Below is a small trained network, with its code and all its weights. Each question gives an input and a class and asks what happens when units are switched off, that is, made to give their printed mean instead of their output.

import numpy as np


def w(rows, s, z=0):
    codes = np.array(rows[::2]) - 128.0
    scale = np.full(codes.shape[1], s)
    scale[-1] = z or s
    return codes * scale


def norm(h):
    return h / np.sqrt((h * h).mean(-1, keepdims=True) + 1e-5)


def f(y):
    return np.maximum(y, 0)


def log_softmax(a):
    a = a - a.max(-1, keepdims=True)
    return a - np.log(np.exp(a).sum(-1, keepdims=True))


def net(x, mask):
    res = np.array(x, float).reshape(1, 5) / 4 @ E
    u = 0
    for l in range(2):
        y = f(norm(res) @ A[l][:, :-1].T + A[l][:, -1])
        res = res + np.where(mask[u : u + 15], y, B[l][:, -1]) @ B[l][:, :-1]
        u += 15
    return log_softmax(norm(res)[-1] @ U[:, :-1].T + U[:, -1])


A, B = {}, {}
E = w([
[51,206,144,139,145,135,48,110,173,76,118],'x0',
[160,105,121,142,115,186,199,65,73,109,109],'x1',
[189,117,114,253,105,44,97,206,134,113,132],'x2',
[107,46,74,132,74,154,102,81,155,220,147],'x3',
[163,210,133,211,113,216,158,192,109,105,107],'x4',
],0.011)
A[0] = w([
[174,180,149,144,130,146,143,200,174,114,113,83],'L0N0',
[126,136,193,2,230,120,172,83,132,68,151,54],'L0N1',
[153,136,96,77,148,213,214,76,108,144,91,100],'L0N2',
[242,56,147,178,131,137,100,109,135,164,123,34],'L0N3',
[186,79,134,162,114,73,152,149,96,189,135,90],'L0N4',
[94,131,166,23,163,104,175,136,129,131,148,12],'L0N5',
[121,205,116,165,150,180,115,151,154,80,113,103],'L0N6',
[111,84,116,141,164,184,165,152,88,151,68,86],'L0N7',
[114,106,169,55,129,85,133,77,101,99,124,38],'L0N8',
[107,88,128,73,126,126,108,87,181,151,158,44],'L0N9',
[152,103,138,79,51,163,135,81,152,116,99,75],'L0N10',
[186,166,137,175,157,132,189,173,109,75,141,106],'L0N11',
[187,122,156,104,85,203,209,88,95,141,130,50],'L0N12',
[127,122,137,114,126,198,206,94,38,129,134,3],'L0N13',
[48,93,112,73,138,150,91,89,201,138,160,105],'L0N14',
],0.0094,0.0064)
B[0] = w([
[106,147,134,147,140,153,85,187,95,110,224,200],'L0N0',
[135,70,194,154,174,66,125,149,22,149,26,228],'L0N1',
[146,83,125,130,99,198,90,61,2,101,156,243],'L0N2',
[144,104,134,90,135,65,144,119,128,49,71,181],'L0N3',
[157,138,139,63,60,126,205,121,173,152,48,207],'L0N4',
[89,150,151,83,145,59,107,139,73,174,64,175],'L0N5',
[133,144,167,192,139,146,114,99,166,124,60,222],'L0N6',
[160,132,160,94,98,124,82,145,126,102,183,173],'L0N7',
[83,118,114,195,139,109,99,172,98,103,92,177],'L0N8',
[107,194,138,114,81,118,72,149,175,164,149,199],'L0N9',
[124,188,171,114,117,121,91,156,105,93,193,176],'L0N10',
[80,130,67,101,124,129,92,155,154,130,205,233],'L0N11',
[142,43,181,131,130,195,90,101,122,97,213,217],'L0N12',
[176,114,124,121,102,212,100,46,101,72,209,195],'L0N13',
[55,163,54,62,93,126,68,119,131,176,108,254],'L0N14',
],0.009,0.0075)
A[1] = w([
[179,70,135,151,131,83,163,169,106,153,122,123],'L1N0',
[107,196,108,175,127,144,194,134,105,161,139,53],'L1N1',
[154,118,126,108,171,204,185,93,113,127,184,125],'L1N2',
[158,136,138,53,153,113,126,160,101,169,94,33],'L1N3',
[119,142,113,134,159,140,167,131,178,126,130,2],'L1N4',
[86,139,108,161,157,211,134,25,131,123,65,48],'L1N5',
[149,131,111,146,115,95,200,109,179,93,134,69],'L1N6',
[129,240,142,221,156,171,126,177,159,134,144,45],'L1N7',
[102,124,44,136,117,98,122,93,185,195,245,72],'L1N8',
[230,95,123,136,68,83,207,137,199,128,143,53],'L1N9',
[129,94,48,85,83,96,114,136,198,106,180,116],'L1N10',
[115,184,108,211,164,189,92,157,173,38,110,35],'L1N11',
[154,75,159,171,123,74,171,123,122,120,103,152],'L1N12',
[89,167,119,126,136,122,114,63,145,165,77,54],'L1N13',
[164,159,110,81,150,188,156,117,112,153,128,63],'L1N14',
],0.011,0.0032)
B[1] = w([
[166,182,72,121,206,210,214,170,145,97,140,180],'L1N0',
[97,110,162,112,135,96,107,132,151,116,143,144],'L1N1',
[203,96,130,125,2,179,95,106,124,47,191,195],'L1N2',
[87,141,128,105,159,114,192,97,111,158,163,170],'L1N3',
[175,127,149,127,118,141,144,127,131,123,123,128],'L1N4',
[145,50,158,96,141,151,248,97,250,126,124,187],'L1N5',
[195,146,119,155,101,125,97,149,148,137,105,151],'L1N6',
[163,137,211,168,126,67,112,170,117,185,204,248],'L1N7',
[175,173,65,230,31,106,95,111,166,75,119,196],'L1N8',
[244,154,74,87,201,151,145,231,225,64,79,202],'L1N9',
[158,147,29,168,95,129,149,123,206,119,110,216],'L1N10',
[127,163,167,185,153,138,131,154,145,216,200,254],'L1N11',
[183,142,105,191,212,194,142,139,145,14,81,176],'L1N12',
[112,100,111,108,63,170,211,89,124,169,115,190],'L1N13',
[121,59,147,106,132,122,101,135,118,70,137,152],'L1N14',
],0.0092,0.0083)
U = w([
[72,150,14,107,23,82,74,100,218,177,108,141],'0',
[109,105,157,126,232,65,132,141,61,63,58,110],'1',
[210,137,48,105,139,130,162,196,215,87,99,188],'2',
[17,115,152,1,131,92,101,83,79,220,57,90],'3',
[74,134,189,145,126,185,181,85,240,190,141,62],'4',
[145,181,195,189,134,102,87,205,142,175,236,162],'5',
[161,58,136,97,56,198,103,74,77,63,205,223],'6',
[117,162,110,61,181,108,205,186,102,142,178,1],'7',
],0.015,0.0044)

Each question gives the input, the list of numbers given to net, and the class t.
The units are the neurons (one row each of A and B). Each row of codes is followed by its name. A weight is (code - 128) times the scale printed after its matrix; where a second scale follows, it is the last column's (A, B and U).
mask holds one flag per neuron, layer by layer. A switched-off neuron (its flag False) gives its mean, the last column of its row in B, instead of its output. The means were averaged over made-up inputs and are rounded, as every weight is.
A unit's drop is (log p(t) with every unit on - log p(t) with that unit switched off) / (log p(t) with every unit on - log p(t) with every unit switched off).
The circuit of an input: a set's keep is (log p(t) with only the set's units on - log p(t) with every unit switched off) / (log p(t) with every unit on - log p(t) with every unit switched off). Starting from the 12 units with the biggest drops (on a tie, the unit counted first), units are removed one at a time, each time the one whose removal leaves the highest keep (on an exact tie, the one counted first), for as long as the keep stays at least 0.8.
units of the circuit, in order: the units of the circuit, biggest drop first
top k neurons: the k neurons with the biggest drops, biggest first
top k neurons in layer l: the k neurons of layer l with the biggest drops, biggest first
drop when u is switched off: that unit's drop, to one decimal
input [7,3,-4,4,-2], class 0: units of the circuit, in order	[L0N14]
input [-4,-8,2,8,1], class 2: top 4 neurons	[L1N9 L0N4 L0N11 L0N3]
input [6,5,-2,3,-7], class 3: top 2 neurons	[L0N1 L0N11]
input [2,7,-8,-5,-7], class 3: top 2 neurons	[L0N1 L0N5]
input [8,1,-4,-2,5], class 4: top 2 neurons	[L1N5 L0N6]
input [3,2,-3,5,-7], class 0: top 2 neurons in layer 0	[L0N9 L0N14]
input [-8,-5,-6,4,-8], class 3: top 2 neurons in layer 0	[L0N5 L0N1]
input [2,2,-1,-4,1], class 5: top 3 neurons in layer 0	[L0N11 L0N0 L0N6]
input [-7,-5,1,4,-6], class 2: top 3 neurons	[L1N9 L0N4 L0N11]
input [-8,4,-5,-7,-7], class 1: top 2 neurons	[L0N1 L0N5]
input [2,8,1,-8,7], class 5: top 3 neurons	[L1N11 L1N7 L0N6]
input [5,-5,-1,3,2], class 0: top 2 neurons in layer 0	[L0N14 L0N1]
input [4,1,-8,-8,-3], class 3: top 2 neurons in layer 0	[L0N5 L0N14]
input [-8,-7,-7,-3,0], class 3: units of the circuit, in order	[L0N5]
input [7,7,-2,3,-5], class 3: top 2 neurons in layer 0	[L0N1 L0N11]
input [-6,1,3,-3,4], class 2: top 2 neurons in layer 0	[L0N4 L0N2]
input [1,7,-4,4,-7], class 3: drop when L1N2 is switched off	0.1
input [-4,-1,5,8,-7], class 2: drop when L1N9 is switched off	0.3
